Here is a tiny trained network, its code and every weight. The questions are about switching its units off for an input and a class, where a switched-off unit gives its printed mean instead of its output.

import numpy as np


def w(rows, s, z=0):
    codes = np.array(rows[::2]) - 128.0
    scale = np.full(codes.shape[1], s)
    scale[-1] = z or s
    return codes * scale


def f(y):
    return np.maximum(y, 0)


def log_softmax(a):
    a = a - a.max(-1, keepdims=True)
    return a - np.log(np.exp(a).sum(-1, keepdims=True))


def net(x, mask):
    res = np.array(x, float).reshape(1, 4) / 4 @ E
    y = f(res @ A[0][:, :-1].T + A[0][:, -1])
    res = res + np.where(mask, y, B[0][:, -1]) @ B[0][:, :-1]
    return log_softmax(res[-1] @ U[:, :-1].T + U[:, -1])


A, B = {}, {}
E = w([
[128,128,128,128],'x0',
[25,87,136,37],'x1',
[202,156,31,43],'x2',
[197,2,151,115],'x3',
],0.0097)
A[0] = w([
[178,59,127,125,95],'N1',
[204,182,141,185,35],'N2',
[92,140,125,106,97],'N3',
[111,199,106,129,125],'N4',
[166,136,87,181,17],'N5',
[165,151,52,78,158],'N6',
[72,99,118,90,27],'N7',
[109,168,136,131,103],'N8',
[179,99,124,174,70],'N9',
[162,63,134,128,80],'N10',
[105,200,101,116,85],'N11',
[78,108,154,191,169],'N12',
[176,135,73,53,184],'N13',
[142,52,120,131,89],'N14',
[156,83,143,146,72],'N15',
[84,189,96,164,96],'N16',
[67,159,57,168,91],'N17',
[61,107,131,59,30],'N18',
[88,181,96,154,118],'N19',
[158,171,93,205,9],'N20',
[65,101,112,43,24],'N21',
[77,184,123,133,67],'N22',
[196,178,55,54,157],'N23',
[103,182,111,141,113],'N24',
[166,5,116,129,75],'N25',
[87,112,161,36,8],'N26',
[168,53,159,106,125],'N27',
[208,159,114,197,1],'N28',
[106,195,115,148,83],'N29',
[106,128,174,141,149],'N30',
[147,95,134,126,80],'N31',
[86,118,186,193,160],'N32',
[96,119,203,175,168],'N33',
[130,125,68,55,119],'N34',
],0.016,0.0024)
B[0] = w([
[94,136,59,111,197],'N1',
[226,236,196,101,210],'N2',
[196,156,110,93,166],'N3',
[82,119,65,93,191],'N4',
[171,167,173,104,177],'N5',
[88,60,177,210,219],'N6',
[220,195,210,76,186],'N7',
[98,131,92,113,164],'N8',
[148,187,131,70,183],'N9',
[77,109,98,65,185],'N10',
[104,103,94,91,192],'N11',
[91,57,189,205,202],'N12',
[62,77,159,182,227],'N13',
[103,123,37,63,183],'N14',
[104,114,101,93,169],'N15',
[69,95,60,56,196],'N16',
[105,99,76,83,186],'N17',
[205,229,170,105,211],'N18',
[114,124,82,106,189],'N19',
[188,185,177,55,192],'N20',
[219,215,175,109,218],'N21',
[117,122,75,113,191],'N22',
[55,44,217,255,248],'N23',
[90,97,30,62,180],'N24',
[117,110,56,98,225],'N25',
[222,181,165,98,204],'N26',
[83,99,43,77,203],'N27',
[174,212,179,102,214],'N28',
[102,118,70,74,186],'N29',
[101,104,170,153,173],'N30',
[113,93,94,67,156],'N31',
[95,94,179,229,213],'N32',
[70,44,193,232,210],'N33',
[109,103,182,200,205],'N34',
],0.0092,0.014)
U = w([
[101,101,184,247,249],'0',
[118,140,1,65,69],'1',
[251,234,192,97,67],'2',
],0.019,0.0011)

Each question gives the input, the list of numbers given to net, and the class t.
The units are the neurons (one row each of A and B). Each row of codes is followed by its name. A weight is (code - 128) times the scale printed after its matrix; where a second scale follows, it is the last column's (A, B and U).
mask holds one flag per neuron, in row order. A switched-off neuron (its flag False) gives its mean, the last column of its row in B, instead of its output. The means were averaged over made-up inputs and are rounded, as every weight is.
A unit's drop is (log p(t) with every unit on - log p(t) with that unit switched off) / (log p(t) with every unit on - log p(t) with every unit switched off).
most important unit: the unit with the biggest drop
k most important neurons: the k neurons with the biggest drops, biggest first
drop of u: that unit's drop, to one decimal
input [-8,6,-5,-2], class 2: 2 most important neurons	N23; N18
input [6,7,-6,8], class 1: most important neuron	N27
input [8,-1,-3,-4], class 1: 2 most important neurons	N23; N6
input [-4,5,-3,5], class 1: 4 most important neurons	N27; N2; N25; N14
input [-2,-7,-5,-5], class 2: 2 most important neurons	N2; N20
input [5,4,8,-7], class 0: 2 most important neurons	N23; N6
input [-6,-4,7,7], class 0: 2 most important neurons	N23; N6
input [-1,2,1,0], class 2: 4 most important neurons	N23; N33; N32; N12
input [3,6,6,-3], class 0: 4 most important neurons	N23; N6; N13; N34
input [3,-6,8,-4], class 0: drop of N23	1.4
input [1,5,7,-5], class 0: drop of N23	0.2
input [-3,6,-5,-7], class 1: drop of N31	0.0
input [-4,-8,-6,6], class 2: drop of N2	0.3
input [3,7,3,5], class 2: most important unit	N21
